Here is a tiny trained network, its code and every weight. The questions are about switching its units off for an input and a class, where a switched-off unit gives its printed mean instead of its output.

import numpy as np


def w(rows, s, z=0):
    codes = np.array(rows[::2]) - 128.0
    scale = np.full(codes.shape[1], s)
    scale[-1] = z or s
    return codes * scale


def norm(h):
    return h / np.sqrt((h * h).mean(-1, keepdims=True) + 1e-5)


def f(y):
    return y / 2 * (1 + np.tanh(0.7978845608 * (y + 0.044715 * y**3)))


def log_softmax(a):
    a = a - a.max(-1, keepdims=True)
    return a - np.log(np.exp(a).sum(-1, keepdims=True))


def net(x, mask):
    res = np.array(x, float).reshape(1, 4) / 4 @ E
    u = 0
    for l in range(3):
        y = f(norm(res) @ A[l][:, :-1].T + A[l][:, -1])
        res = res + np.where(mask[u : u + 12], y, B[l][:, -1]) @ B[l][:, :-1]
        u += 12
    return log_softmax(norm(res)[-1] @ U[:, :-1].T + U[:, -1])


A, B = {}, {}
E = w([
[81,21,195,104,109],'x0',
[114,132,2,64,143],'x1',
[96,135,106,192,186],'x2',
[210,72,85,197,40],'x3',
],0.0059)
A[0] = w([
[183,86,86,114,115,23],'0.n1',
[132,100,153,153,149,88],'0.n2',
[131,152,157,146,148,110],'0.n3',
[106,65,174,153,80,111],'0.n4',
[113,197,121,246,83,102],'0.n5',
[90,94,153,150,108,177],'0.n6',
[127,64,145,144,135,59],'0.n7',
[190,135,91,180,156,3],'0.n8',
[80,106,97,92,133,106],'0.n9',
[109,141,90,103,140,28],'0.n10',
[163,174,122,73,64,17],'0.n11',
[152,88,108,71,117,107],'0.n12',
],0.012,0.0025)
B[0] = w([
[125,185,182,139,207,187],'0.n1',
[115,147,208,148,133,145],'0.n2',
[69,50,158,95,145,144],'0.n3',
[155,28,171,160,104,255],'0.n4',
[179,83,115,141,136,245],'0.n5',
[185,92,158,172,156,202],'0.n6',
[172,41,138,75,116,176],'0.n7',
[133,108,71,205,147,189],'0.n8',
[65,90,41,110,174,196],'0.n9',
[93,95,110,144,63,150],'0.n10',
[191,122,173,42,254,176],'0.n11',
[162,91,90,85,224,193],'0.n12',
],0.0066,0.0041)
A[1] = w([
[145,88,223,175,1,54],'1.n1',
[80,182,217,97,104,5],'1.n2',
[107,87,228,109,213,253],'1.n3',
[185,60,161,94,37,133],'1.n4',
[12,199,222,101,208,78],'1.n5',
[180,190,204,4,126,130],'1.n6',
[176,217,111,23,140,66],'1.n7',
[123,33,80,108,176,166],'1.n8',
[184,172,51,225,129,50],'1.n9',
[183,214,108,194,87,26],'1.n10',
[101,103,231,96,164,151],'1.n11',
[105,169,47,94,51,115],'1.n12',
],0.0074,0.0025)
B[1] = w([
[183,107,215,183,164,195],'1.n1',
[101,119,61,146,172,128],'1.n2',
[149,159,112,254,96,255],'1.n3',
[78,143,198,155,138,190],'1.n4',
[111,115,29,150,70,184],'1.n5',
[190,195,137,131,110,165],'1.n6',
[175,167,202,122,113,164],'1.n7',
[125,160,230,128,148,230],'1.n8',
[208,64,70,143,132,183],'1.n9',
[81,91,47,148,151,141],'1.n10',
[102,129,98,199,142,197],'1.n11',
[70,132,218,88,177,137],'1.n12',
],0.008,0.0055)
A[2] = w([
[173,59,178,225,184,254],'2.n1',
[60,13,198,81,153,189],'2.n2',
[68,163,72,116,180,56],'2.n3',
[186,104,112,166,115,68],'2.n4',
[99,102,47,66,51,229],'2.n5',
[119,176,75,95,177,117],'2.n6',
[92,203,133,138,154,160],'2.n7',
[124,144,98,44,145,97],'2.n8',
[186,110,64,180,163,65],'2.n9',
[202,157,93,137,68,155],'2.n10',
[41,162,106,54,135,16],'2.n11',
[76,176,157,144,223,143],'2.n12',
],0.011,0.0033)
B[2] = w([
[109,148,78,79,139,255],'2.n1',
[151,217,60,151,225,180],'2.n2',
[140,43,173,104,150,148],'2.n3',
[47,58,173,110,71,157],'2.n4',
[170,218,225,124,167,144],'2.n5',
[150,67,206,139,30,153],'2.n6',
[34,149,125,129,117,140],'2.n7',
[60,132,179,247,127,146],'2.n8',
[77,21,131,36,28,169],'2.n9',
[135,160,109,44,93,153],'2.n10',
[48,82,254,59,84,149],'2.n11',
[115,115,102,45,62,150],'2.n12',
],0.0066,0.014)
U = w([
[252,194,194,28,123,122],'0',
[128,167,43,91,242,145],'1',
[20,129,240,50,119,139],'2',
[29,137,58,224,79,128],'3',
[171,21,47,66,48,146],'4',
[137,140,126,121,117,4],'5',
[134,245,89,111,33,128],'6',
[189,80,253,236,170,135],'7',
],0.019,0.023)

Each question gives the input, the list of numbers given to net, and the class t.
The units are the neurons (one row each of A and B). Each row of codes is followed by its name. A weight is (code - 128) times the scale printed after its matrix; where a second scale follows, it is the last column's (A, B and U).
mask holds one flag per neuron, layer by layer. A switched-off neuron (its flag False) gives its mean, the last column of its row in B, instead of its output. The means were averaged over made-up inputs and are rounded, as every weight is.
A unit's drop is (log p(t) with every unit on - log p(t) with that unit switched off) / (log p(t) with every unit on - log p(t) with every unit switched off).
The circuit of an input: a set's keep is (log p(t) with only the set's units on - log p(t) with every unit switched off) / (log p(t) with every unit on - log p(t) with every unit switched off). Starting from the 12 units with the biggest drops (on a tie, the unit counted first), units are removed one at a time, each time the one whose removal leaves the highest keep (on an exact tie, the one counted first), for as long as the keep stays at least 0.8.
units of the circuit, in order: the units of the circuit, biggest drop first
most important unit: the unit with the biggest drop
top k neurons: the k neurons with the biggest drops, biggest first
top k neurons in layer l: the k neurons of layer l with the biggest drops, biggest first
drop of u: that unit's drop, to one decimal
input [0,-7,-8,-4], class 7: most important unit : 1.n1
input [7,1,0,-6], class 3: units of the circuit, in order : 1.n3, 1.n5
input [-4,7,-2,3], class 0: top 3 neurons in layer 0 : 0.n11, 0.n4, 0.n6
input [-1,3,4,0], class 4: top 2 neurons : 1.n9, 0.n8
input [-8,-7,-5,0], class 4: top 2 neurons in layer 1 : 1.n8, 1.n10
input [-5,-1,7,-6], class 3: units of the circuit, in order : 1.n5, 0.n12
input [3,5,-3,0], class 2: top 3 neurons : 0.n4, 0.n9, 1.n1
input [-8,3,-7,-7], class 0: top 3 neurons in layer 1 : 1.n6, 1.n7, 1.n3
input [-3,-6,5,-1], class 3: top 2 neurons : 0.n3, 0.n4
input [2,2,6,-2], class 2: top 2 neurons : 0.n4, 0.n9
input [4,1,4,8], class 7: top 3 neurons : 1.n4, 0.n4, 1.n1
input [2,5,-4,7], class 0: top 2 neurons : 0.n1, 1.n8
input [8,7,8,-3], class 1: top 3 neurons : 2.n2, 2.n9, 2.n4
input [-1,-2,-5,0], class 0: units of the circuit, in order : 0.n11
input [5,7,-2,-1], class 2: top 2 neurons : 2.n11, 0.n4
input [3,8,-5,2], class 2: top 2 neurons in layer 0 : 0.n9, 0.n4
input [-6,0,-7,-8], class 6: top 2 neurons in layer 1 : 1.n6, 1.n5
input [4,0,-6,0], class 7: top 2 neurons : 1.n3, 0.n4
input [-6,-6,1,-3], class 3: top 2 neurons : 0.n3, 1.n3
input [8,5,7,4], class 1: most important unit : 2.n2
input [-6,-5,-5,-2], class 6: drop of 1.n3 : 0.1
input [4,0,-2,-8], class 3: drop of 1.n3 : 0.4
input [1,8,1,0], class 2: drop of 1.n7 : 0.0
input [8,-5,6,-8], class 3: drop of 1.n3 : 0.1
